Here is a tiny trained network, its code and every weight. The questions are about switching its units off for an input and a class, where a switched-off unit gives its printed mean instead of its output.

import numpy as np


def w(rows, s, z=0):
    codes = np.array(rows[::2]) - 128.0
    scale = np.full(codes.shape[1], s)
    scale[-1] = z or s
    return codes * scale


def f(y):
    return y / 2 * (1 + np.tanh(0.7978845608 * (y + 0.044715 * y**3)))


def log_softmax(a):
    a = a - a.max(-1, keepdims=True)
    return a - np.log(np.exp(a).sum(-1, keepdims=True))


def net(x, mask):
    res = np.array(x, float).reshape(1, 4) / 4 @ E
    y = f(res @ A[0][:, :-1].T + A[0][:, -1])
    res = res + np.where(mask, y, B[0][:, -1]) @ B[0][:, :-1]
    return log_softmax(res[-1] @ U[:, :-1].T + U[:, -1])


A, B = {}, {}
E = w([
[171,146,4,116],'x0',
[117,14,149,115],'x1',
[20,148,92,57],'x2',
[183,119,185,77],'x3',
],0.013)
A[0] = w([
[104,182,66,182,237],'neuron 0',
[73,169,136,78,191],'neuron 1',
[128,71,114,19,225],'neuron 2',
[83,101,187,84,123],'neuron 3',
[194,108,115,165,123],'neuron 4',
[32,190,139,78,252],'neuron 5',
[114,176,130,66,193],'neuron 6',
[56,121,226,101,208],'neuron 7',
[117,156,78,127,119],'neuron 8',
[10,93,146,82,140],'neuron 9',
[113,70,161,142,171],'neuron 10',
[123,54,101,209,195],'neuron 11',
[208,186,203,143,183],'neuron 12',
[176,229,143,169,230],'neuron 13',
[101,194,84,144,121],'neuron 14',
[119,190,93,153,106],'neuron 15',
[205,65,113,169,84],'neuron 16',
[185,108,143,159,86],'neuron 17',
[155,128,70,214,193],'neuron 18',
[92,214,76,117,151],'neuron 19',
[157,176,93,73,195],'neuron 20',
],0.011,0.0038)
B[0] = w([
[154,154,145,209,226],'neuron 0',
[175,223,182,14,196],'neuron 1',
[149,119,3,159,206],'neuron 2',
[86,146,83,175,204],'neuron 3',
[132,179,154,86,202],'neuron 4',
[222,231,213,48,242],'neuron 5',
[216,76,192,16,178],'neuron 6',
[117,148,93,124,254],'neuron 7',
[146,87,162,182,172],'neuron 8',
[75,227,106,113,237],'neuron 9',
[96,142,103,120,193],'neuron 10',
[33,179,132,107,196],'neuron 11',
[239,139,207,128,255],'neuron 12',
[173,147,161,171,250],'neuron 13',
[180,85,145,214,194],'neuron 14',
[153,64,117,213,185],'neuron 15',
[51,133,175,46,214],'neuron 16',
[148,111,206,67,189],'neuron 17',
[127,185,193,183,218],'neuron 18',
[205,116,155,183,218],'neuron 19',
[187,86,162,115,195],'neuron 20',
],0.0062,0.011)
U = w([
[127,82,85,129,31],'0',
[54,56,155,126,122],'1',
[109,113,84,135,12],'2',
[166,135,147,96,169],'3',
[106,195,123,23,113],'4',
[109,70,89,138,2],'5',
[92,78,5,96,198],'6',
[89,168,83,191,214],'7',
],0.014,0.0063)

Each question gives the input, the list of numbers given to net, and the class t.
The units are the neurons (one row each of A and B). Each row of codes is followed by its name. A weight is (code - 128) times the scale printed after its matrix; where a second scale follows, it is the last column's (A, B and U).
mask holds one flag per neuron, in row order. A switched-off neuron (its flag False) gives its mean, the last column of its row in B, instead of its output. The means were averaged over made-up inputs and are rounded, as every weight is.
A unit's drop is (log p(t) with every unit on - log p(t) with that unit switched off) / (log p(t) with every unit on - log p(t) with every unit switched off).
The circuit of an input: a set's keep is (log p(t) with only the set's units on - log p(t) with every unit switched off) / (log p(t) with every unit on - log p(t) with every unit switched off). Starting from the 12 units with the biggest drops (on a tie, the unit counted first), units are removed one at a time, each time the one whose removal leaves the highest keep (on an exact tie, the one counted first), for as long as the keep stays at least 0.8.
circuit, biggest first: the units of the circuit, biggest drop first
most important unit: the unit with the biggest drop
k most important neurons: the k neurons with the biggest drops, biggest first
drop when u is switched off: that unit's drop, to one decimal
input [5,6,-4,7], class 4: most important unit	neuron 16
input [-4,3,1,5], class 4: circuit, biggest first	[neuron 14; neuron 19]
input [6,5,-7,-5], class 4: circuit, biggest first	[neuron 16; neuron 11]
input [8,5,5,-6], class 7: circuit, biggest first	[neuron 0; neuron 18]
input [-8,4,-2,7], class 1: circuit, biggest first	[neuron 5; neuron 1]
input [5,6,-1,7], class 6: 2 most important neurons	[neuron 2; neuron 5]
input [-7,6,2,-1], class 4: 2 most important neurons	[neuron 9; neuron 0]
input [8,6,8,7], class 6: 2 most important neurons	[neuron 2; neuron 12]
input [-5,3,-5,-1], class 1: 2 most important neurons	[neuron 5; neuron 1]
input [7,8,3,8], class 6: drop when neuron 1 is switched off	0.0
input [-3,7,1,-5], class 6: drop when neuron 0 is switched off	0.1
input [-7,2,0,-2], class 4: drop when neuron 3 is switched off	-0.2
